In the rows, zero is written as 128.
Each row is followed by its class; each block has classes of its own.
170 117 117 95 100 143 97 91 145 152 128 225 108 116 135 123 148 183 171
 157 104 166 133 87 114 100 116 125 138 124 136 171 98 118 144 177 133
mugad
131 135 118 165 152 128 165 70 147 83 125 101 125 165 144 117 119 98 80
 129 157 149 77 147 128 186 146 150 161 110 142 92 122 143 144 100 116
rofab
178 126 130 135 94 128 127 118 137 111 117 201 111 81 119 125 137 135
 143 134 95 140 75 139 156 112 107 162 111 139 134 138 109 100 130 127
 136
kem
166 122 122 86 88 128 99 100 126 116 129 218 102 95 131 114 135 165 175
 129 103 146 127 97 163 124 127 134 140 142 116 162 116 115 123 150 131
kem
167 136 116 150 119 128 185 136 106 124 96 105 105 126 134 136 118 84
 120 137 129 125 99 186 95 189 124 158 138 103 97 106 111 123 109 163
 101
Pefaz
158 129 105 123 85 103 81 148 107 133 142 199 112 90 91 164 112 165 181
 117 102 151 160 95 112 122 152 86 164 155 86 145 142 150 95 144 137
Fadi
198 134 155 67 85 81 141 160 178 182 116 110 107 84 155 147 113 144 100
 136 122 101 137 100 188 156 111 139 121 117 95 89 117 122 185 139 107
Fadi
179 134 130 106 88 102 175 148 149 124 98 150 87 75 143 124 116 123 124
 103 112 100 130 130 168 160 111 113 117 97 108 105 104 128 146 173 103
Pefaz
152 144 146 119 114 102 129 138 135 137 120 129 133 107 136 123 120 136
 139 119 91 127 117 121 115 132 119 146 144 134 109 124 137 113 140 142
 117
liv
129 83 79 134 103 104 97 160 124 96 136 86 119 152 105 130 108 159 145
 125 138 177 118 93 94 90 133 113 171 122 119 147 127 146 150 153 130
liv
188 104 147 92 64 159 121 87 131 152 121 242 87 113 122 147 142 124 155
 148 87 183 126 129 81 85 116 103 129 137 111 161 100 120 118 173 134
rofab
174 137 122 124 95 87 156 162 139 140 110 133 94 96 166 86 111 89 125
 111 147 82 120 148 180 178 106 139 143 93 124 114 36 130 153 207 120
mugad
177 134 140 107 128 117 174 140 152 173 103 145 106 106 162 132 130 125
 127 138 101 104 138 122 126 141 121 120 114 96 105 110 93 134 134 171
 119
Pefaz
113 146 147 107 120 150 158 96 124 154 114 113 94 144 106 129 147 101 89
 118 150 111 113 133 148 88 114 113 91 82 146 82 101 128 138 141 143
Pefaz
165 121 115 108 86 115 73 109 126 163 136 210 97 116 105 152 144 160 173
 148 100 162 139 101 100 110 138 96 141 148 112 158 112 121 116 141 147
Fadi
81 129 124 144 108 102 137 89 149 89 124 114 123 151 148 108 142 114 133
 115 121 140 94 132 130 160 136 152 162 155 150 97 129 118 131 100 122
kem
131 145 140 157 134 124 155 140 93 129 105 96 122 131 109 185 95 88 128
 114 101 135 96 170 125 136 125 140 170 129 85 110 165 127 119 158 112
liv
152 77 128 163 103 142 117 195 66 143 121 143 130 125 124 178 84 113 155
 131 81 153 103 184 141 191 142 169 142 145 55 135 111 77 99 139 109
Sodu
191 145 135 115 115 140 178 128 144 108 129 188 103 59 120 115 133 117
 121 100 78 145 103 126 152 130 136 130 110 120 136 131 133 126 141 103
 133
rofab
187 130 103 111 96 97 119 131 132 123 110 189 103 125 109 107 127 133
 181 109 97 140 127 84 135 112 122 81 133 130 133 183 108 139 135 162
 139
Vofaf
106 135 50 153 79 72 105 129 155 36 128 64 122 150 161 66 111 132 113
 115 224 147 112 126 154 173 144 144 176 99 161 129 157 178 157 167 95
mugad
138 137 135 182 130 163 150 110 88 115 105 146 117 160 110 167 123 95
 142 147 122 140 70 177 121 133 125 173 163 131 108 133 117 123 104 138
 124
kem
158 116 126 83 87 114 103 141 121 153 138 189 116 94 121 117 121 156 178
 114 87 157 164 79 130 89 121 97 134 145 124 167 121 114 118 148 142
Vofaf
171 139 133 133 156 123 139 116 106 138 98 129 116 145 116 155 107 102
 142 132 93 120 89 159 135 169 130 140 154 111 75 130 131 114 117 162
 115
liv
213 132 137 97 93 129 155 127 162 129 117 159 94 88 109 134 130 122 113
 121 114 132 98 113 164 117 133 129 95 111 127 111 98 127 156 135 123
nede
169 122 175 76 103 134 136 165 116 154 121 151 124 93 163 134 117 143
 171 120 79 116 140 122 178 135 123 156 138 153 74 139 108 76 121 118
 123
nede
160 139 121 118 85 92 138 171 157 132 128 128 95 73 121 136 134 120 96
 113 132 129 129 94 176 111 123 116 110 126 153 109 91 116 174 143 116
nede
192 139 146 97 92 117 142 140 101 123 106 169 100 90 130 141 103 117 143
 131 107 136 96 139 146 116 118 157 175 112 94 140 119 119 125 192 124
liv
176 144 119 160 91 127 152 138 145 109 134 147 116 88 117 116 109 105 97
 122 132 147 103 143 128 126 135 140 124 103 137 123 123 152 136 130 119
rofab
109 183 82 122 99 86 109 79 133 64 133 111 128 112 148 74 118 134 135 94
 149 151 105 114 123 195 161 155 162 114 127 127 181 151 117 131 107
bufor
168 153 119 139 150 93 138 141 133 131 98 112 131 141 133 137 117 105
 125 136 125 103 95 117 115 119 140 119 143 90 103 118 108 163 137 192
 130
liv
116 153 126 154 122 136 112 129 110 119 86 129 110 138 135 145 94 111
 140 107 99 99 83 159 194 173 118 160 157 98 81 140 142 108 112 175 118
bufor
160 124 130 142 104 112 128 150 124 149 122 136 117 104 123 176 112 133
 141 145 123 126 131 133 125 114 112 117 156 118 100 125 114 136 131 151
 129
Fadi
174 114 146 114 86 159 122 119 143 130 137 221 117 60 133 161 139 175
 115 138 89 177 113 118 137 106 132 158 96 121 144 129 150 109 152 140
 111
Sodu
182 126 129 116 67 164 107 75 127 134 129 214 89 94 95 149 128 126 155
 147 105 174 126 151 98 109 128 130 139 123 116 148 126 118 89 181 118
nede
136 120 151 124 131 143 157 155 130 150 102 127 119 131 136 162 108 115
 137 129 82 118 120 147 142 137 114 138 143 103 74 126 134 118 114 153
 117
bufor
155 161 130 117 98 126 88 99 104 166 130 201 99 113 108 166 143 155 176
 139 80 169 108 115 111 110 140 135 157 155 103 154 133 107 114 117 146
Fadi
179 138 141 145 107 114 172 156 139 130 109 143 113 95 150 124 106 105
 122 115 104 109 113 127 143 142 106 135 154 107 107 122 66 133 151 166
 119
rofab
197 121 146 110 54 134 151 133 119 144 127 231 95 104 103 132 129 116
 162 123 71 169 124 126 103 117 151 126 135 132 123 154 121 140 116 157
 128
Sodu
186 121 135 72 87 122 113 144 103 137 120 173 99 100 113 146 105 147 162
 124 88 159 103 109 138 92 142 138 155 121 75 144 122 120 125 172 136
liv
157 128 115 193 92 98 90 113 144 110 120 204 132 108 111 150 112 137 112
 142 135 157 114 122 75 110 90 105 160 138 110 110 70 139 113 186 117
rofab
165 139 108 146 84 125 119 151 92 131 127 189 103 88 93 118 121 126 137
 127 119 143 102 138 118 121 140 140 111 117 121 128 91 110 95 142 141
Pefaz
155 143 137 141 128 134 139 142 143 105 129 151 112 102 127 134 127 143
 111 115 120 141 97 126 138 85 142 141 132 104 143 130 150 150 146 133
 129
liv
146 131 133 140 114 146 160 98 96 133 93 121 111 146 90 174 112 76 139
 146 106 131 69 167 153 132 106 155 150 119 98 116 125 111 117 155 126
kem
111 130 72 142 150 94 136 147 117 97 134 101 134 138 139 116 136 150 151
 129 126 151 112 87 163 193 158 136 153 138 152 150 131 101 177 89 110
mugad
144 146 137 159 123 116 104 136 166 108 117 211 118 97 161 105 127 188
 162 96 58 132 121 121 145 179 104 157 158 155 104 165 141 98 120 117
 107
bufor
129 146 114 121 74 101 178 122 125 71 113 122 106 132 122 96 139 118 126
 109 129 164 80 123 121 139 145 155 153 140 158 113 160 124 139 86 126
Pefaz
168 151 110 133 84 117 122 134 138 117 126 161 113 73 115 99 121 134 135
 105 96 151 95 122 135 123 124 158 117 121 157 142 131 110 133 138 128
Vofaf
176 137 137 88 102 105 153 163 130 143 112 138 113 97 143 120 119 125
 137 115 121 111 128 122 179 147 106 134 124 120 95 117 99 119 155 162
 113
mugad
123 148 104 142 52 113 119 86 160 93 137 100 103 147 101 105 143 116 106
 123 152 169 101 147 75 177 159 161 156 138 164 99 188 147 136 100 106
Fadi
157 159 146 133 99 132 143 130 157 128 128 193 117 78 131 115 139 139
 123 105 92 131 120 114 113 119 125 138 110 126 145 137 142 138 132 133
 129
bufor
180 143 144 80 79 135 146 134 168 133 128 164 77 59 125 120 122 148 115
 102 80 144 113 115 142 110 146 154 134 88 126 108 136 137 154 174 110
liv
159 127 124 133 103 128 125 148 90 149 105 152 111 115 129 160 98 135
 141 132 123 131 114 137 133 132 120 139 144 120 71 117 94 118 105 179
 126
Pefaz
183 141 106 138 99 90 153 142 155 124 116 113 138 134 108 128 104 132
 123 141 148 128 113 101 133 152 132 125 132 98 112 109 115 164 167 149
 93
mugad
126 148 83 173 75 81 128 121 118 61 120 118 130 160 100 110 114 115 109
 121 148 180 66 101 127 154 164 167 188 136 166 120 158 157 144 131 125
Sodu
192 126 137 129 76 102 118 131 110 151 107 193 131 110 171 116 98 119
 185 124 93 102 126 133 90 174 144 136 154 108 65 129 43 148 97 238 122
Sodu
183 148 110 101 143 98 102 64 140 126 122 115 138 154 124 103 136 139
 134 140 142 150 88 110 101 132 125 129 109 117 114 140 142 135 151 130
 127
liv
138 143 130 127 109 145 136 125 108 130 105 145 113 96 110 149 124 157
 131 114 112 110 117 113 150 132 101 134 113 103 111 112 107 97 147 156
 111
Pefaz
177 131 130 115 103 113 163 185 138 149 150 157 102 55 166 113 120 153
 122 113 119 149 145 125 166 107 146 135 101 123 134 142 136 135 139 90
 131
Pefaz
152 134 155 109 108 125 146 168 143 134 99 159 122 104 180 85 119 124
 171 97 70 81 142 124 143 147 120 147 153 120 119 146 108 120 109 185
 131
Vofaf
107 156 110 119 97 110 116 101 108 103 113 108 118 142 104 111 131 103
 114 107 123 153 70 121 145 168 142 165 134 138 154 102 137 81 139 113
 120
Vofaf
144 134 127 140 159 125 155 112 124 147 102 102 122 181 132 144 120 101
 148 122 124 125 101 153 144 143 112 117 142 118 88 122 109 144 132 144
 130
mugad
179 116 109 129 72 116 129 131 164 101 144 162 108 74 130 102 141 148 93
 115 137 171 109 121 116 134 129 149 90 113 165 116 117 137 168 140 107
Sodu
160 155 130 131 122 138 151 115 158 144 125 184 93 83 108 123 138 144
 115 112 90 129 100 110 180 136 121 144 117 103 158 111 95 113 168 139
 126
mugad
169 137 132 85 53 83 125 182 87 133 123 143 111 80 148 84 101 113 171
 111 103 142 113 140 158 146 97 175 161 146 78 171 107 81 110 138 133
bufor
200 143 125 106 101 94 161 136 159 129 136 140 120 78 118 115 134 116 80
 117 123 156 111 128 130 157 139 145 82 111 129 83 134 143 152 123 102
Sodu
104 136 104 176 107 111 145 131 116 60 113 120 127 151 106 132 120 97
 103 115 138 145 86 116 126 161 145 131 177 135 146 105 129 130 141 121
 118
rofab
172 122 145 106 91 109 155 143 137 131 106 161 115 106 123 145 115 116
 153 126 91 114 117 124 175 145 122 129 129 138 94 125 128 121 136 138
 111
kem
167 141 137 106 113 97 124 134 132 151 121 126 123 99 140 151 128 139
 136 133 122 112 129 124 145 156 111 128 128 131 96 113 119 111 149 124
 118
Fadi
188 139 131 89 123 106 149 155 161 135 95 156 107 113 179 76 130 138 153
 118 90 90 103 119 202 193 122 169 135 112 108 139 91 104 157 159 120
mugad

A new block, with new classes.
154 151 98 70 132 150 33 130 203 90 157 122 100 152 143 127 101 157 87
 58 107 137 119 146 157 171 152 179 98 125 103 170 136 88 161 96 59
pazel
133 64 140 145 105 117 88 123 97 138 153 103 164 77 126 150 153 134 121
 38 147 129 188 121 114 146 117 113 117 151 165 172 128 109 112 113 14
Veza
133 194 133 147 133 108 130 106 103 149 131 99 146 154 133 75 98 107 158
 94 138 83 125 153 167 118 70 141 114 141 103 83 118 105 103 123 72
davo
89 75 99 129 144 151 80 152 126 99 132 129 116 123 133 104 171 172 119
 159 177 117 122 138 116 122 204 118 114 149 82 140 140 110 171 106 146
Refu
146 106 138 137 129 183 97 133 124 134 143 143 144 118 123 105 79 178
 108 124 145 85 104 124 84 137 172 99 175 169 75 229 201 131 138 114 120
Matul
128 124 62 88 79 144 65 133 143 158 64 110 144 117 132 130 143 125 125
 105 125 125 81 163 135 144 117 159 122 111 169 154 124 130 146 156 126
Zinod
151 152 114 100 126 155 78 123 161 113 160 135 102 213 111 115 95 136
 116 93 122 102 146 135 142 177 143 137 115 123 140 162 113 124 102 109
 68
vudis
128 199 130 120 178 135 125 115 137 144 115 31 157 70 186 150 144 123
 125 167 165 116 103 141 118 80 185 108 138 149 139 53 125 143 151 149
 133
Dod
166 98 179 168 125 129 148 99 120 127 146 104 166 129 132 144 123 61 163
 165 99 139 165 135 135 176 183 104 69 125 214 149 70 152 138 146 135
Dod
135 133 103 164 102 107 128 103 110 119 183 92 114 144 150 130 129 80
 133 96 96 140 158 153 116 132 110 98 62 118 95 116 154 104 84 185 139
davo
183 156 150 176 114 41 60 115 107 97 110 175 134 118 131 104 73 89 126
 116 112 121 169 142 130 129 132 169 79 128 113 159 150 111 137 156 97
pazel
122 113 138 109 116 127 88 138 136 119 92 138 168 160 118 96 128 155 130
 137 127 120 137 120 156 101 144 176 151 141 114 132 110 110 101 113 120
Veza
73 81 111 173 98 117 169 112 144 112 124 102 157 159 62 135 128 112 86
 100 151 132 141 134 35 114 108 51 95 193 110 94 117 76 165 132 88
zofus
168 164 141 148 113 120 102 107 129 107 141 111 92 105 169 134 143 117
 142 93 68 122 152 134 125 185 131 135 104 94 165 179 112 136 138 112
 138
Matul
95 92 147 123 148 92 92 132 103 107 110 212 148 85 177 71 97 125 161 160
 120 94 71 145 129 152 179 190 182 101 71 162 159 136 131 138 129
Matul
145 184 166 187 135 78 129 134 51 137 143 176 63 113 67 127 164 104 123
 192 138 128 138 122 100 82 86 119 81 137 115 102 148 163 149 139 68
zofus
69 135 94 122 145 118 97 168 133 141 100 113 174 122 173 109 165 104 152
 57 135 69 74 107 97 140 162 118 155 111 148 230 144 112 111 132 135
ret
151 96 133 129 157 110 89 145 137 77 162 188 120 161 134 143 124 94 158
 162 100 147 111 129 97 156 188 157 154 148 130 160 137 166 123 139 134
Matul
124 154 101 102 102 103 104 139 154 77 89 105 93 136 128 93 105 138 123
 99 123 164 123 155 150 135 104 194 108 150 148 47 117 84 169 96 113
Zinod
133 143 128 107 176 78 118 168 148 107 195 148 89 166 130 83 123 126 169
 171 129 165 106 145 155 122 127 108 169 163 109 168 174 151 149 97 159
davo
107 128 181 121 156 123 152 145 153 177 96 146 134 112 138 139 88 135
 158 137 144 129 87 128 122 125 108 146 146 133 111 132 172 133 166 115
 125
Bera
147 180 136 145 115 115 155 96 66 149 120 120 140 97 121 100 95 108 145
 137 167 101 161 141 144 87 136 104 115 139 169 58 143 157 126 117 125
Dod
147 169 82 141 118 176 103 158 78 118 150 120 97 132 153 124 139 166 152
 114 99 130 61 132 70 170 124 182 150 118 122 82 100 132 86 176 99
pazel
185 129 103 165 122 126 100 105 139 123 121 65 151 139 101 118 81 89 128
 128 120 123 105 125 161 146 130 137 74 160 132 174 66 71 118 152 114
ret
99 93 144 117 160 107 158 75 139 152 116 91 132 32 181 148 129 103 147
 124 177 129 126 143 140 138 134 116 152 82 67 105 149 139 170 124 148
Veza
127 114 192 94 91 190 143 137 133 107 176 154 122 99 151 88 125 134 153
 144 107 104 151 104 154 147 139 127 124 141 153 127 131 168 69 82 188
vudis
184 81 138 123 73 125 95 124 106 134 89 145 197 118 91 98 93 80 121 132
 122 100 146 100 90 117 135 132 138 178 115 146 105 105 151 158 94
Matul
75 160 106 170 187 103 114 146 89 92 108 136 60 174 114 108 149 186 123
 118 134 114 89 160 156 138 104 195 121 68 121 87 95 132 107 112 79
zofus
176 127 90 153 116 79 90 163 123 91 108 95 143 107 118 122 118 79 130
 151 95 149 96 131 96 129 126 141 135 138 223 89 48 113 129 184 122
vatuf
154 184 95 155 156 117 88 104 106 127 124 134 113 159 120 121 102 157
 139 137 129 97 96 170 147 165 161 152 133 104 117 154 112 94 137 120
 108
pazel
114 160 59 117 123 54 167 150 104 149 107 139 149 168 115 108 94 94 135
 156 156 155 120 143 57 70 147 66 189 134 135 102 191 161 139 190 195
Dod
174 135 115 147 100 126 83 125 159 114 95 122 139 159 112 167 113 89 69
 111 90 106 156 136 84 160 166 124 73 127 169 126 111 95 154 169 83
pazel
129 56 101 92 86 125 117 150 89 153 107 154 147 117 80 113 138 138 121
 105 149 131 151 97 106 102 131 130 117 123 84 170 156 89 175 125 138
Refu
113 69 136 110 145 148 143 154 94 152 153 124 105 111 131 117 146 143
 156 149 198 154 148 144 152 127 168 99 138 129 171 94 172 148 156 111
 139
Bera
122 79 146 162 106 108 141 121 84 126 122 95 149 102 128 112 140 139 161
 109 134 140 163 131 124 149 117 132 112 156 126 126 95 96 154 112 92
Matul
156 127 145 116 136 103 163 132 58 152 135 71 163 88 106 128 135 119 147
 163 142 152 154 106 161 68 140 134 124 139 127 87 99 98 134 137 128
Dod
124 129 134 150 188 107 104 108 105 116 132 82 120 91 204 110 96 130 138
 52 192 114 150 148 131 155 139 161 157 63 81 130 182 152 110 153 84
Veza
146 113 136 142 102 131 109 148 111 151 110 95 140 75 142 110 172 125 92
 136 140 112 159 150 114 157 143 75 146 128 173 192 141 136 163 143 73
Zinod
120 155 132 185 162 87 130 159 50 112 132 121 108 111 144 109 111 156
 141 48 157 101 161 147 103 145 86 121 159 129 191 99 148 133 83 121 88
Kovu
114 62 176 139 122 144 176 75 105 148 110 139 207 78 141 146 125 93 162
 138 191 128 159 140 90 119 166 107 150 170 104 94 165 154 150 131 116
Zinod
131 108 53 147 122 145 70 141 114 157 155 142 135 132 97 135 115 104 134
 95 128 88 50 157 113 161 120 103 137 91 145 237 116 142 102 169 87
vatuf
189 148 133 99 112 102 131 136 118 118 145 98 133 166 102 103 84 57 134
 110 116 111 172 108 131 157 132 118 124 115 196 127 106 97 110 143 141
vudis
100 137 94 132 172 134 116 139 72 145 176 104 78 166 90 120 168 125 154
 172 195 78 105 145 124 159 181 76 138 120 106 137 109 92 150 113 83
vudis
176 204 116 119 134 144 142 84 147 96 155 113 81 149 156 140 128 146 134
 119 103 158 152 155 124 184 143 146 134 118 160 31 83 133 148 100 102
pazel
163 118 129 131 116 156 192 89 117 136 108 93 125 146 110 113 61 158 133
 67 110 144 146 100 171 155 90 170 120 99 105 138 96 88 109 106 124
ret
120 183 131 163 160 119 133 187 124 125 132 106 125 99 150 152 167 94
 149 166 106 103 74 127 79 128 129 125 128 146 186 109 123 154 110 148
 166
Refu
81 113 107 53 129 131 135 146 174 167 100 98 184 151 124 133 173 155 105
 143 110 133 114 151 163 121 124 106 166 135 127 137 82 72 139 124 132
Kovu
183 194 119 110 133 120 112 134 101 148 107 149 158 146 125 130 122 79
 132 118 118 73 129 112 89 110 141 125 193 123 156 139 150 165 109 151
 121
Matul
146 120 116 117 89 105 85 90 72 145 140 165 122 113 122 109 140 146 142
 126 138 137 183 158 175 135 162 134 111 97 189 145 161 129 108 113 113
Veza
108 149 146 99 156 114 118 162 105 162 141 152 128 105 126 115 109 124
 135 99 160 100 113 127 111 112 116 108 154 130 105 178 218 120 144 127
 130
Kovu
112 90 162 101 149 125 176 115 131 144 127 130 118 134 80 110 112 147 77
 137 146 136 155 136 152 136 133 110 124 85 112 150 156 97 192 102 85
zofus
132 107 130 140 98 102 94 144 102 147 75 141 135 113 130 132 190 141 184
 166 142 160 130 116 91 108 132 135 127 177 183 66 66 135 173 121 123
Bera
80 73 118 136 133 135 143 127 102 170 140 118 145 102 84 173 159 177 150
 88 124 115 112 153 162 180 126 129 91 127 190 186 98 58 158 52 70
Refu
101 93 170 167 102 122 141 156 136 92 131 160 92 110 138 116 114 149 123
 170 81 145 130 129 101 149 155 121 114 127 155 155 180 126 114 120 207
Veza
133 142 105 190 129 71 153 150 83 124 105 110 130 139 117 133 154 90 142
 165 140 133 139 154 67 129 142 75 161 144 174 135 142 133 134 168 157
Zinod
120 135 117 107 124 129 116 108 158 113 169 125 106 164 73 108 69 100
 113 58 139 130 116 159 152 163 101 129 64 122 169 157 161 93 155 88 91
zofus
119 109 154 175 151 69 140 126 101 180 112 100 169 63 188 136 174 127
 155 182 149 144 143 143 112 98 142 74 166 112 86 177 141 142 123 184
 173
Bera
115 136 140 148 92 99 204 91 100 151 84 151 151 136 122 105 134 103 114
 197 77 111 155 130 140 105 133 101 132 72 72 107 75 127 119 157 174
Dod
157 181 119 94 117 118 106 153 194 102 116 146 139 178 144 115 61 96 118
 112 111 149 118 146 81 155 151 150 128 157 196 84 177 147 153 152 135
pazel
138 178 157 130 202 136 145 117 129 136 118 38 171 109 159 129 118 98
 163 109 188 91 107 118 120 121 131 146 191 141 106 68 103 124 126 124
 95
Veza
121 129 130 126 124 99 88 139 117 146 60 122 163 112 145 142 162 139 141
 95 154 104 165 119 137 73 118 145 133 143 133 144 144 174 136 112 132
Matul
141 98 170 147 96 96 129 134 109 169 107 46 179 125 158 125 167 114 128
 98 138 168 228 130 140 98 83 121 48 157 151 89 132 131 137 183 49
davo
164 141 121 98 139 72 142 115 107 155 140 133 108 102 114 127 134 101
 129 208 141 170 152 157 170 97 112 92 140 118 109 110 141 138 149 163
 185
Kovu
190 153 95 142 102 145 170 126 98 138 197 92 105 151 68 115 76 126 156
 177 92 184 84 143 97 177 120 91 135 180 193 111 71 100 147 135 103
Dod
111 106 112 137 115 90 127 121 129 127 126 158 110 95 141 118 107 102
 118 120 147 128 133 151 127 110 116 106 135 121 88 85 155 124 122 140
 137
Bera
161 152 141 147 108 157 123 137 141 129 119 109 98 159 126 148 128 144
 178 96 77 135 109 103 87 152 93 137 95 158 189 135 114 143 145 97 173
davo
140 127 148 184 115 124 163 159 107 120 128 103 86 149 88 125 99 103 120
 189 90 137 114 106 79 129 149 93 73 131 101 157 128 98 173 158 179
Dod
160 93 151 116 106 151 123 155 91 139 150 105 182 108 113 91 139 70 124
 141 145 93 154 106 112 116 154 92 145 162 114 157 137 123 128 158 103
Matul
130 94 79 146 125 53 71 145 163 84 93 89 138 126 120 138 117 142 116 96
 103 150 130 163 145 151 126 139 124 168 203 151 77 83 153 101 114
Matul
100 90 141 117 130 153 128 134 124 136 134 104 175 51 119 148 106 128 97
 89 119 78 91 127 112 129 121 108 139 160 114 132 127 44 112 120 119
Kovu
168 79 166 118 135 97 152 112 94 91 126 167 120 105 119 92 98 127 147
 121 161 164 200 105 117 130 165 139 157 110 163 77 124 138 201 91 96
vatuf
143 131 134 152 116 173 131 145 119 141 148 149 89 151 117 158 132 96
 156 157 96 115 87 129 73 176 172 101 108 117 202 129 135 125 128 143
 173
Bera
94 66 106 177 138 135 117 162 128 112 93 73 124 159 110 153 160 135 148
 96 157 116 139 128 146 130 112 122 112 126 156 154 90 153 97 111 178
Veza
101 93 147 129 168 94 166 169 131 137 138 131 122 179 127 132 121 104
 159 142 134 155 136 146 142 156 161 119 138 100 178 136 151 110 140 131
 156
Bera
123 149 86 124 137 135 125 132 106 149 86 102 118 127 118 118 119 164 83
 160 119 85 109 176 167 137 147 103 147 84 177 114 114 80 110 147 180
Kovu
124 129 140 117 93 157 121 117 112 165 101 129 153 108 138 157 146 83
 153 112 112 119 108 151 130 158 123 174 85 109 181 113 134 138 124 157
 87
Zinod
135 157 99 118 127 172 121 138 153 109 121 115 124 137 150 83 75 127 120
 100 122 92 83 136 124 151 127 132 162 115 143 112 102 177 105 125 143
Dod
127 115 119 175 123 116 116 118 65 136 74 114 151 74 116 121 125 154 134
 128 158 118 110 137 118 86 91 158 119 129 174 75 112 167 94 156 141
zofus
152 122 144 127 146 105 78 91 201 68 151 105 136 98 170 138 89 115 93 80
 96 150 132 150 112 174 160 153 129 140 60 192 143 68 161 118 75
Zinod
174 93 102 124 103 133 164 112 88 137 121 112 115 160 80 146 138 126 100
 148 71 147 163 111 173 155 170 134 94 78 182 157 76 55 114 141 131
ret
140 165 148 96 133 140 89 148 121 109 131 129 100 54 184 114 127 151 139
 73 86 115 97 104 105 144 104 171 152 104 117 138 137 111 120 116 166
Kovu
